What can hang from each mark
z_85: z_3 z_266 z_747 z_966
z_80: z_85 z_747 z_946 z_966
z_10: z_3
z_946: z_3 z_586
z_3: z_10 z_266 z_738
z_738: z_3 z_85 z_966
z_586: z_10 z_80 z_738 z_747
z_747: z_80 z_737 z_738
z_266: z_737 z_738
z_966: z_3 z_738 z_946
z_737: z_3 z_10 z_80

Each row is shifted at random along 6 fixed directions that mean nothing.
Known rows, with every way that one mark hangs from another
{z_747 {z_80 {z_966 z_738}} z_737}: [-207  -35   -2   -8 -185   43    9  385  -99 -105   77  192  -36  -51
  120 -127  143  -58 -104  -53   36 -120 -233  -61   71 -221   63 -256
  232 -110 -263  133  125  -52    6  -61  -10 -243  107  -39  -17  -24
 -178  220 -169 -378  368   -7 -151 -148   96  -28   67   59  -65    5
  249 -217   31   32   42 -149]
{z_737 z_3 z_10 {z_80 {z_966 z_738}}}: [ 157  -32 -140  -97   14  -13  -72  117  -51   77   40   81 -108   92
   -1  -65    9   63 -155   27  163 -180 -253 -168   34   44 -120  -44
  -82   63  152   67   -2  126  -76  -36   28  227   28  122  102 -229
  -20 -225   -8   77  -27 -122  -26  169 -252  -52    0   76  -83  -51
  -16  -34   71 -113    1 -135]
{z_946 {z_3 z_10 z_266} {z_586 z_738}}: [ 132   92  100   18   95 -125 -175 -174    0   39 -197   55  -49  -17
  162    6  -52  101  107   -5 -135  -32  -10   -9  -99  122  -21   16
  -54  -78  122   30  144  136  120  -77  141  169  -57  148  111  -52
   56 -122  110 -142  -47   -2   29   99   93 -114 -170   -5   68   53
   31   70  -20  163   15   -4]
{z_85 {z_266 {z_737 z_10} z_738} {z_966 z_3 z_946}}: [ -79  -28 -195   54    1   38  -61  217   -6   53  -76  121  -19   24
 -118 -190  -43   39  204 -109  -47  -72  -25 -272  166   -9  -37   -8
   66    6  -99 -222  -47   13  -62  -98  210 -141   64  213  -34    5
   68  -94 -109 -217  170   91 -143  -76  -89 -133 -215   40   -3  -19
  211 -256  145   -3  -75 -282]
{z_10 {z_3 z_266 z_738}}: [-215   53 -157 -236 -215  258  365   88  -52  292  119  264  -85   12
  120 -128  137    6 -126 -184  132 -122   35   48  220 -257 -232   38
   29 -116   73 -111  -39 -165  -35 -181  139   -7  475  -60  108   30
 -126  123   58  -93  172   54  -71 -143 -341   11  137 -161  -17 -155
   53  -48  170  -56 -195  -93]
{z_738 {z_85 {z_3 z_10} z_266 z_966}}: [-115 -172  -86  140   29  -27    2  103   91  -21 -181   39  -62  -55
  -98  -80 -131   62  262   36 -122    9   39 -293   29  -57  -95  -64
  121   -2 -101 -146  -20  115  -23  -76  202 -109   29  291   18   48
   25  -73   -4 -241   12  -15 -145   64 -162 -217  -56   83 -206  -45
   82 -264  152   70    2 -207]
{z_966 {z_3 z_266} z_738 {z_946 {z_586 z_10}}}: [ -18  224   10 -119  -41   21  -98    2 -202  143   87  128   80   83
  257  -69  148  -42   28   81  -51   12  -68  121 -120   83   86  166
  -77 -137   88  224  128  127   -2 -194   35  317  127   31  180   32
  192   40   26   51   95  -16   49 -137  267   -2 -251 -106  286   -2
   89   96    8   25 -105 -113]
{z_737 {z_3 z_266 {z_738 z_85}} z_10 {z_80 z_966}}: [  94 -183  299  100  311 -125 -123   15    9  112 -154   85 -172  -96
   37 -140  127  -50 -106   -8   45 -332   16 -263  -21 -111   -5  -77
  -67   99 -155  353  265   92   98 -313  126  121  -67  -16  131 -147
   41  -60  -84 -123   36 -120   -2  -35  -97 -196  -16  187   58  312
 -154  -34  -92  101   -4  -91]
{z_747 {z_80 z_85 z_966} z_738}: [-207 -175   98   19   20  -54  154  162 -300   43 -233  289 -121 -165
  -69   25  109   93 -108 -152 -229 -349  219 -167  332 -172 -208 -148
  168   41 -264   74  150  -54  185   40  138 -313 -155  100 -157 -125
 -513  107   57 -393  153  101 -195 -246 -387 -336  284  346    3   55
 -127 -437 -321  613  168  187]
{z_80 z_747 {z_946 {z_586 {z_738 z_85}}} z_966}: [ 231 -162  -29   76  -31 -141 -103  215  -87 -278 -179  -97  -47  167
 -190  133 -116  174  -14  151 -216 -169 -169 -240   14  277   12 -132
   -8 -115  125  107   51  104  159  126  -42 -159 -222  287   96 -110
 -325 -221   50  -87   39 -147  120  210  -54   87 -152  202 -182 -153
 -117 -411 -227  193  236   61]
{z_10 {z_3 {z_738 {z_966 z_946}}}}: [ -14  133 -172 -257 -294  217  302  120 -262   31  216  134  -38  232
  148   37   62  -49  -38   57   61   33 -143   27  -27  -21 -107  179
  -84  -41  358   96   11  -20   63  -99  -63   84  349    7  242   17
 -161   63   34  258   -8 -123  -28 -138 -121  197   11 -138   59 -361
 -201   18  -69  -39  -36  -70]
{z_586 {z_10 z_3} {z_738 {z_85 z_266}}}: [ -96  150  -72 -135  -96  168  133 -114 -248  147   95  322   22   87
  191  -58  245 -122  142   87 -226   99  135  222  -28  -61   -6  101
 -107  102   87  204  269   73  170 -291 -195  257  258  -23   32  138
 -124  166   48   66   71  -21  141 -274 -106 -116  130   15  280   57
 -285  139 -237  224  103   89]
{z_966 {z_738 {z_3 z_10 z_266}} {z_946 z_586}}: [  17  137  -47 -108   36  -28  -64   -9    0  177  -23   56   12   49
  108  -54  -78  119  -57  -23   64  -43  -65  -65   27  116  -91   67
  -40 -154   83  -84  -46  101 -148  -72  271  238   67  196  137  -27
  154 -139  138  -67  -30   21   45   30    4  -92 -252  -70   33 -121
  210  -57  215  -44 -175 -182]
{z_266 {z_737 z_3 {z_80 {z_85 z_747} z_966}} z_738}: [  39  107   37  -44  179   20  -11 -177 -111  177 -119  126 -121  -17
 -305 -112    7   65   45 -115  -76 -241   76 -247  192   15  -80 -129
 -176  206    8 -174   70    1  -12  -31  165  -19    3   37 -146  -96
 -119  -62  -45  -37  -10  151    2   27 -260 -284 -121  132   32  114
 -140  -64  -40  167  -11  -92]
{z_3 z_10 {z_266 z_737} {z_738 {z_85 {z_966 z_946}}}}: [ 197  -58  -11 -112   67 -137  198   49  -23  184 -105  166   -7  -48
   87   40   35   20  -55 -196  -52 -165  238 -107  235   19 -310   72
   46   61   68  118  180   29  130 -312  270   40  -30  185  159  -70
 -173  -26  144 -165  -15 -124 -112 -290 -389  -63  128  198   31 -156
 -200 -219 -309  338   14   70]
{z_738 {z_3 z_10} {z_85 {z_747 {z_80 z_946}}} z_966}: [-145 -303  137  -57  146 -122   68  205   35  148   54  241   90   44
    0  -22   12 -122  -19  207   89 -200  -80 -281   -1 -149 -115 -438
  249  203 -219  283  384  263   65 -386   16  -62  -72  175   76   21
 -155  170   64 -358  208 -236 -189 -203 -283 -175  270  334 -240  -40
  -86 -383 -122  326  257   95]
{z_586 {z_10 {z_3 z_266}} z_738 {z_747 z_80}}: [ 308 -279 -429 -257    1 -320    3  271  256    2   21    0  157   23
   65   86 -173  210 -118  -80  139 -208 -153 -150  215  363 -412 -363
  159  100   16 -102  156  146  243 -118    6   16 -281  562  -87 -300
 -228 -374  373 -426   96 -225  126   59 -468   72  342  272 -158 -242
  150 -547 -235  209  350  202]
{z_266 {z_738 z_85 {z_966 z_3 z_946}}}: [ -99   56  215   44   42   40 -124  152  -51 -120   52  -85   31  188
   94 -142   11  -98  116  189    4  -39 -191 -218 -415  -27  403   -2
   -7  -38 -126  230  106   41    9 -193  -26  -38  134   -2  294  162
  185  122 -254   63  110  -95   36 -115  458   25 -440  -99   60   64
  107   16  140 -162  -84 -311]
{z_80 {z_966 {z_946 {z_3 z_738} {z_586 z_747}}}}: [ -41  -17  -66   38  -81    8    1  192  -58   19  -45  152  -28   61
   19  -26   52   26  -41   36  -35 -112 -140  -62   52    4  -40 -118
   70 -102    8   31   43   14   -9    4   62  -53   68   44   86  -30
  -75    3  -21 -192  212  -56  -51   56  -31  -55  -90   30  -57  -73
   81 -219  -12   53   51  -42]
{z_85 {z_3 z_10} {z_747 z_737 z_738} {z_966 z_946}}: [-172  117  -22   10  130 -120   29   51 -118   18   31   90   30  -71
  -20  -42  125 -204  189   62   -7  150  -19 -226   41  -56  -45  -55
   52   72  -84  110  217  216   63 -124   31  -13 -133  168 -244   52
   51  168   12 -144  122  -16 -137  -92   99 -265  -79   28  186  175
  -71 -126 -176  216  149 -129]
{z_966 {z_946 {z_3 z_10 z_266 z_738} {z_586 z_747}}}: [ 126  217   11 -210   47  -79   -5 -170  -35  247   84  133   49   56
  164   45   88  -59  -82   70   59    3  -42   78   34  157 -139   16
 -153   -5  234  151  180  153  -19 -214   73  373   60   97   37   -6
  134  -24  198   44   33  -58   94   51  -83  -47 -122  -29  202  -59
  -94  112  -98   75   47   49]
{z_737 {z_3 z_10} {z_80 z_747 z_946 z_966}}: [ -57  -32  266  182   22  163  -82   36 -155   -2 -142   33 -366  -73
 -180 -237   49    1  -82  106   -9 -180  -91 -270   70 -170  156   78
 -174  -87  -36   73   12  -49  -87  -70  173  -53  177 -178  -17  -94
  -23   25 -211  -58   96   63  -60  101   43 -171 -316    5   47  259
  -44   -4  179 -155 -176 -253]
{z_946 {z_3 z_266} {z_586 z_10 {z_747 z_80 {z_738 z_966}}}}: [ 111  -11  -12   -8 -124  -82 -200   57  -67 -195  -91  -36  -94  109
  149   42 -223  102  160  198 -102  -60 -294 -175 -180  241   37 -151
   -8  -72  186   -4  106  232  146   -5  107   42  -66  363   36  -91
  -19 -164  134 -174 -102  -52  -11  214  108   -1 -264  109  -27 -148
   82  -75  -13   27  152 -112]
{z_737 {z_10 {z_3 {z_738 z_85}}} {z_80 {z_946 z_586} z_966}}: [ 235 -233   63   43  393 -365 -332  -17  236   76 -210   35   40  -72
 -109    3  -53  158 -171    7   85 -335 -110 -300   89  203 -183 -334
  -12   58 -158  177  190  199   38 -132   45  110 -426  255  -39 -244
  -11 -308  155 -244   96 -145  103  217 -207 -227   81  245 -170  176
   78 -333  -64  225  180   47]
{z_966 {z_3 z_10 {z_266 {z_737 z_80}}}}: [  91   83  153  -95  -36    8   51 -104 -238  153   46  131  -60  -51
  149  -39  110 -112   35  -33  -80  -82   87   49   29  -55  -63  165
  -95   97  139  257  276   83  162 -318   45  165   92 -105  103  -79
  -29  125    0   27  -14  -52 -137 -277   -6   27   40   71  236   16
 -235  133 -250  210  -26   55]
{z_85 z_3 {z_266 z_738} {z_747 z_80 z_737}}: [   5  166 -206 -202 -158  -14   -9  129   49 -282  204 -275  -31  159
 -103  -58 -194  -36  284  141  102  193 -440 -405 -137  164   92 -126
  -93  -13  253 -181  -57  173  -22   21   27  -64  186  437 -129   65
  166 -162  -35   89  -29   35   30  309  112  181 -406 -140  -87 -239
  140  -18  257 -337   53 -453]
{z_747 z_80 {z_738 {z_966 z_3}}}: [-127   62  214  -87  134  -55  -35 -142 -270   59  -35  112  -33  -11
   39   40  -27  -41   -8   62  -74 -128   98 -130  -16  -43  -32  -14
  -42  108 -107  131  248  140  109  -34   44   -8 -181  182 -118  -54
 -133   98   96  -26  -90   55  -73 -134  -20 -279  -27  138  155  107
 -166  -26 -163  357  104   18]
{z_946 {z_3 z_10 z_266}}: [ 290 -217   -5  -52   81 -302 -123  167  177  -41  -53 -127   83   15
  164  110  -90   69  -26  -48   92 -120 -131 -160  -89  203 -166 -123
  121  -15   75  206  183  171  216 -188   40   32 -251  249  210 -180
  -34 -162  125 -214   46 -236  -76   50  -26  155  133  154 -109 -156
   44 -213 -163  173  194  130]
{z_10 {z_3 {z_266 z_737} {z_738 {z_85 z_747} z_966}}}: [   9 -205 -154  -46 -101   25  172  295   84 -115 -124  -45  -73   89
  -48  -41 -196  161  137 -133   33 -212 -110 -382   14    6 -140 -107
  152  -52   49 -164  -72  -39  145 -109  262 -294  137  211  257  -50
 -157 -124   37 -224   30  -78 -117  -60 -168  114  -41   47 -260 -290
   93 -373   89   13  -52 -210]
{z_3 z_10 z_266 {z_738 z_85 z_966}}: [-123 -110  122    8  -16  104  209  149   76  173 -144  184 -164  -57
  151 -170   14   33  -87 -129   61 -195  139 -172   79 -304  -79   -1
  164 -168 -153   -6    6  -99  -34 -272  389  -98  294   61  280   74
  -43   88  -11 -309   74  -40 -167 -185 -262 -155  -84    5 -152    2
  122 -167  190  -11 -257 -201]
{z_3 z_266 {z_738 z_966}}: [ -99   28  283  -52  160   70   86 -106   -9  240   73  152  -26   -1
  139  -89  176 -188 -119  -12   79  -85  187   25   -6 -222   13  -17
  -37  -77 -147  219  246  -27   39 -289   65   70  123  -23   88  132
   66  198   -5  -40   50  -21   53 -146  -41 -114  -64  -56  127  210
 -116   89  -35   43  -96  -35]
{z_586 z_10 z_80 z_738 {z_747 z_737}}: [ 318   75 -160  -45   22 -185 -126  -40   47 -205  -16  -17    0   20
   65  -22  -76   61   75   46  -91   74 -111  -21   10  303   -4 -147
  -75   94   57  -26  207  119  215  -34  -87  147 -191  263 -201 -125
  -56 -193  140 -171  -29 -106  207   -2   30  -31  -85  124  197   63
  -31  -72 -279   53  238   80]
{z_737 {z_3 z_10} {z_80 z_85}}: [  67 -156  -10 -125 -126  -36   87  391   11  -53  140   56  -57   44
  146 -106  171  -49 -138  103  192 -132 -393 -163  -76  -76   62 -161
   50   43   77  336  100   18   52 -240  -88   41  228  -78  237 -129
  -57   14 -166  -52  250 -238  -79   -9  -48  210  107   43  -99 -124
   54 -105   16 -162   61  -92]
{z_3 {z_266 {z_737 z_10} {z_738 z_85 z_966}}}: [ 165  -43  125 -119   11  -66 -118  179   94  -34  201  -45  112  200
  188  -51   60 -174   -2  105  109  -88 -228 -103 -281   76  193 -190
   19   30  -31  357  267  124  128 -418 -144   77   34  111  252   84
   81   69 -111    8   81 -235   96  -97  159  230 -127   60    0  -23
   -5   19 -130 -117   98 -123]
{z_85 {z_747 z_80} {z_966 z_946}}: [ -67  152  168  156  185   27 -189 -362 -141  -41 -131  -98 -156 -103
 -314  -45 -172  -46  219  183 -133  114  176 -227   65   89   25  213
 -279   59   38 -208  -46  119 -148  128  221   44 -160  103 -372   61
  246  -87   37  146 -250  241   -5  178   65 -379 -443    7  209  205
 -165  139   68   14  -56 -242]
{z_747 z_80 z_737 {z_738 z_966}}: [-183  174   87  -71  -96  102  -49   -9 -175 -121   -2   62 -162    8
   33  -66 -122   24  -10   32   25    9 -131 -166    1  -67   67  -67
  -36  -77  -79 -114    1   43  -78  111  144  -99   24  176 -175    0
  -92  117    7  -84  -77  156  -54   45  110 -214 -251  -24   38   21
  111   59  165  -39  -43 -294]
{z_946 {z_3 z_10 {z_266 z_737}} {z_586 {z_738 z_85} z_747}}: [ -47   46   59   60   47  -37  -50  -59   -6   97 -255  241  -67  -58
   89 -106   18   69  198  -63 -211 -152   21  -68    0  -30   13 -181
   85   46  -53  -49  195   67  136 -206  213   18  101   20   68   21
  -35   28   40 -399  159   50  -41  -96  -23 -218 -104  104   47  115
   66  -73  -44  237   32  -15]
{z_10 {z_3 {z_266 z_737} z_738}}: [  10  -91  -67 -126  -66  -11  162  223   49   35   34   44   15   11
  117  -51   67   11  -18 -197   77 -169  -65 -107   52  -54 -115  -75
   98  -41  -14   73  107  -93  194 -240   60 -156  143    9  180  -54
 -127   31    3 -184  193  -86  -32 -197  -53  180  129  -21  -17 -126
   60 -201  -71   66  -19  -40]
{z_946 {z_3 {z_266 z_737}} z_586}: [ -60 -168  -55    7  -32 -103 -124  284  237   50  -37  154  104    6
  129  -87   35   46   47  -59   85 -169 -286  -70  -28  -37    0 -446
  273  -66 -159   26  124   49   35 -170   44 -139   56   63  132  -28
   21   33  -45 -468  378  -64 -106   60   71   88   87   51 -248  -66
  390 -237  150    3   93  -40]
{z_747 z_80 z_737 {z_738 {z_3 z_10} {z_966 z_946}}}: [  30  -82   79  -43   56 -201  -38  171 -218 -154 -130   54  -83  -28
   73   84 -196  102  -13  -29  -34 -145  -71 -325   92  112 -167 -118
  117   77  -62   82  209  200  166   -2  212 -146 -337  355  -60 -212
 -303  -12  151 -292  -98  -55 -175 -197  -16 -165   43  298   16 -136
  -44 -327 -231  415  188  -15]
{z_738 {z_3 z_266} {z_85 z_747} {z_966 {z_946 {z_586 z_10}}}}: [-178 -283   95  184   54   45  -31  188   -8    5 -178  152  -76   51
  -58 -103 -173   47  225  193  -95 -160  -22 -316  -38  -50   -5 -228
  186    8 -137  -24   91  193   -7 -181  281 -110   37  193  149   74
    5   20   27 -357   -1  -54 -149  -83  -53 -185 -123  228 -218  -61
   56 -341  111  122   17 -154]
{z_966 {z_946 z_3 {z_586 {z_80 z_85}}}}: [ 137   60   91  -54  137 -181 -212 -138  -28   57  -15  100  105   30
   39   60   66    7   15  153  -60  -24 -101   20  -46  234  -22 -146
 -104   62   66  221  220  182   37  -94  -98  246 -172   62  -38  -43
   82  -51   99  -16  104  -59   95   77   98  -73  -42   93  132   -4
  -55   -9 -156  205  210  143]

Rows
[-109   56   73   43    3   48   -7 -110  -97   -1   40   46    0   65
  -24  -19   31 -133  205  214 -119  121  -11  -65 -203  -44   86   19
  -72   81   30  126  140  160   -2 -118  -87  106   85   61   32  131
   73  129  -75  124  -37  -67  -17   15   99 -142 -104  -29   22   21
 -174   96  -16   27   63 -131]
{z_738 {z_85 z_3 z_966}}
[ 263   65   50  -74   11 -132 -173   63  -19 -188  139 -120   55  164
  118  -36   11  -34  -48  169   16   49 -234  -50 -231  231  165   51
 -166  -67   71  263  213   76  129  -86 -219  158  -67  156  107  -65
   88 -123  -65  122   73 -220  204   48  300  144 -279  -80  169   -5
  -25   -2 -138 -115  119  -82]
{z_586 {z_80 {z_966 z_3 z_946}} z_738}
[ -79  169  149 -151  145    8    7 -195  -24  207  133   62   81  128
   30  -50   61 -105    7   85    9  -39    1  -38 -185  -24   90  -92
 -121  144  -23  119  216  111  -33 -229  -58  199  114   48   75  128
   67  129  -18  112    2  -21  131  -74   29 -144 -118  -22   81   55
 -105  151   34   45    8  -60]
{z_266 {z_738 z_3 z_85}}
[  65  -72  -89  -84   63 -157   11  175  189 -134  -44 -149   61  142
    1   28  -76   65  133    0   69  -42 -226 -330 -192   87    8 -158
   73   12   92   27   25   94   87  -66   73  -69   39  246  219   20
   53 -150    2  -63  115 -104   -4  150   -6   85 -138   -4 -173 -182
   87 -146  126  -38   98 -140]
{z_946 {z_3 {z_738 {z_85 z_266 z_747}}}}
[ -66   18  -70 -104  -51  142  109   71 -125   78  114   93  -19  190
  -22  -41  -67  -29   85   63  -11    2  -18 -142   53   13  -47   16
  -55   14  126  -78   40   62  -28  -86   64   22  171  248   62   85
  -42  -31   12   62  -60   15   15  -42 -167   11 -135   14   -6 -190
  -90  -95   60   -8  -12 -121]
{z_85 {z_266 {z_738 z_3 {z_966 z_946}}}}
[-162 -165  147   89  -14   17    9  380 -118 -162  -86  135 -155   -4
   -9 -205  269  -69    2   66   17 -205 -262 -337  -45 -224  267 -176
  114   17 -112  333   92  -29  113 -180  -31 -173  167 -215   63    5
 -108   82 -285 -183  391  -15 -169 -151   39    2  -65  118   43  184
   40 -157  -11    4   66  -97]
{z_737 z_10 {z_80 {z_85 {z_747 z_738}} {z_946 z_3}}}
[  81  152 -280  -95 -132   37  -53  -80   78   50   48   60  -40   -6
  -21  -38 -107   66   13   29   41  107 -100   61  136  164 -141 -130
  -60   -5   92 -271  -60  109 -104   30   80  184   20  174 -229  -53
   27  -63  186 -133  -54   45   77  181 -149 -142  -73   18   14  -29
  130   32   86 -140   36  -70]
{z_586 z_10 {z_747 z_737}}
[ -20  -53  163   20  129 -172   -7   64  -87  -89  -44  -54   30   19
  135   49   40 -104  119   75 -108  -14   18 -204 -202   20   65   18
   30   38  -76  312  257  168  223 -192  -33   -9 -160  221   81   31
  -54   78    1  -34  -34 -142  -11 -122  143  -85  -51   93  111   76
 -168  -93 -254  244  150  -44]
{z_747 {z_738 {z_85 {z_3 z_10 z_266} z_966}}}
[  15   10  -68 -174 -101   53  180  164 -166  110  160  333   44  125
  207 -100  168  -84  -96   63   45  -40  -56   63   61 -100  -44  -40
   69   56   23  209  267   12  102 -228 -118  112  187   47  119  -21
 -138   84  -14  -87  212 -187  -61 -324 -155   23  109   32  111  -90
  -86 -140 -192  127   89   98]
{z_586 z_80 {z_738 {z_966 {z_3 z_10} z_946}}}
[  25   -1 -208  -53   45  -61 -153  114  297 -177   49 -273  -11   58
 -176  -69 -230   64  196   66  185  133 -335 -364  -28  190    3 -187
  -60  -70   53 -287 -171  142 -132   71  125  -33   -7  341 -145    9
  269 -215   47  -55  -17   53  105  473   82   43 -326  -99 -173  -56
  273  -53  395 -388   10 -400]
{z_85 z_266 {z_747 {z_737 z_3}}}
[ 153  -96  -98 -135 -146  -31  -31  272   32 -118  120  -13  -73  121
   -8  -86   78   24 -131  165  188  -57 -417 -220  -49   79   64 -139
  -48  -28  186  221  -27   87  -38 -119 -116  128  149   73  104 -105
  -26 -154 -104   88  155 -176  -16  148 -118  201  -47   13 -132 -146
   70  -90   94 -263   69 -134]
{z_737 z_10 {z_80 {z_85 z_3} z_946}}
[   5   11  -56 -268   -1 -104   14   95   74  248  159   93  102   37
    6  -13  136  -68 -152   18  120 -138 -119 -112   80   26 -206 -250
   -2  -86  -64  153  193  158   25 -268  -20  106   -9  213   -1  -31
  -67   97  136 -181  232 -124    4  155 -262 -134   29   64  -74   -7
   61 -191  -65  117  135  -32]
{z_80 {z_85 {z_747 z_738}} {z_966 {z_3 z_10 {z_266 z_737}}}}
[ -63 -147  -30  145  -38   27  -11  245  -41 -330 -284 -129 -145  106
 -100  -23 -307  211  254  -42 -165  -98  -54 -448  -91   60  106    2
  106  -73  -62 -233 -176   -5   80  147  279 -349  -41  336  133   18
 -152 -154  -43 -141 -158   64  -74   18   44  -58 -312  102 -188 -150
  101 -290  137   17  -50 -309]
{z_747 {z_738 {z_85 {z_266 z_737}} z_966}}
[ 176   66  254 -123    4   16   47   11  -88   -7  100  -42 -106   84
  -17  -54  175 -124 -146   16    9 -133  -49 -123   -1    6   97   11
 -221  -83  109  327  221  -51  126 -271  -14   33  145  -35  111   22
  -73   62  -94  118   92  -62  150  -32    9  151 -233  -10  155   40
 -222   59 -175  -52  -14  -90]
{z_3 {z_266 {z_737 {z_80 z_85 z_747 z_946 z_966}}} z_738}
[ -20  -87  116  129  -67   26  -94  270  -76 -206  -44  -13 -102   45
   23 -185   32   39  -23   51  -40 -123 -193 -208  -97  -63  236    0
   44 -206 -150  142   60  -81   70  -42  -10 -182   81  -20  125  -37
  -42   -1 -232 -161  262  -77  -66  -87  276   61 -268  -49   28   59
  170 -215   82 -102  -69 -179]
{z_586 {z_80 z_946 {z_966 z_3 z_738}}}
[-187 -201   38   10  106 -128  -10  242  105   26  -85   45  -13  -92
  -59  -97  -39   27  -64   -8   59 -263  -49 -329  108  -35  -54 -323
  167    7 -367   -6  122   38   28 -115  161 -197 -104  256 -148  -45
  -68    8   52 -455  229   -4  -12  -11 -130 -226  -28  181  -72  121
  193 -427   21  118  117 -108]
{z_586 {z_747 {z_80 {z_966 z_946}} {z_738 {z_85 {z_3 z_266}}}}}
[ 207   62  129 -189   60 -130   -2  -18   41  143  184  -43   82   39
  252   17  106 -148 -141   -1  106  -37   -6   46  -75   72  -24   43
  -72  -29   83  321  254   84  125 -360  -54  213   -9  113  128    2
   66   28   61   40   -8 -172   87  -96  -10  143  -16    8  154    9
  -97   79 -214   34   33   51]
{z_3 z_10 {z_266 z_738}}
[ 333 -153 -256 -269   64 -288   46   53   72  146    1   43  111   40
  -86  140 -107  188 -149  -66   39 -244  -22 -201  270  277 -504 -211
   29   22  143  -13  136  203  126  -69   74  140 -270  495   -3 -263
 -229 -312  349 -191   -1 -199  -33  153 -608  -78  220  271 -179 -298
  -79 -462 -255  360  251  217]
{z_586 {z_80 {z_85 z_747} {z_966 {z_3 z_10 z_266} z_738}}}
[-235  -94  134   71  -66  189  159  131 -211  -24  -54  104 -114   31
   38 -119   55  -79  204    4 -143 -165   59 -184  -72 -202   95   37
   68    2  -53   99  123  -51  205 -229   71 -214  236 -105  154  113
 -115  174 -122 -119   76   24 -110 -284   60   -4  -52   29   79   30
 -139 -122  -81  149  -55 -105]
{z_10 {z_3 {z_266 {z_738 {z_85 z_747} z_966}}}}
[ 237 -159  116  -33  -95  -33  127  329 -124 -147    8 -115 -250   70
   71  -47   36  -23 -128   29   66 -247 -246 -320  -30  -34   -7   70
  -65  -55  230  316  137    1  196 -196  112  -64  163   67  311 -204
 -156 -120 -113    3   20 -232  -61   21  -88  241 -127   85  -35 -129
 -187 -154 -144  -77  -17 -146]
{z_737 {z_3 z_10 z_266 z_738} {z_80 z_747 z_966}}
[  11   66  -35 -146 -190   60   61  144 -138 -131  -31 -132 -138  164
  -77   24  -88  106    0  107  -44  -77 -213 -283 -111   71   31    3
  -63 -157  163  -24 -101   66   41   47  106  -59  116  212  154  -15
 -164  -51   48   47  -32  -28    3  204  -71  -27 -316  -10  -95 -179
   22 -128   92  -37  -13 -193]
{z_80 z_85 {z_747 {z_738 {z_966 {z_3 z_10}}}}}
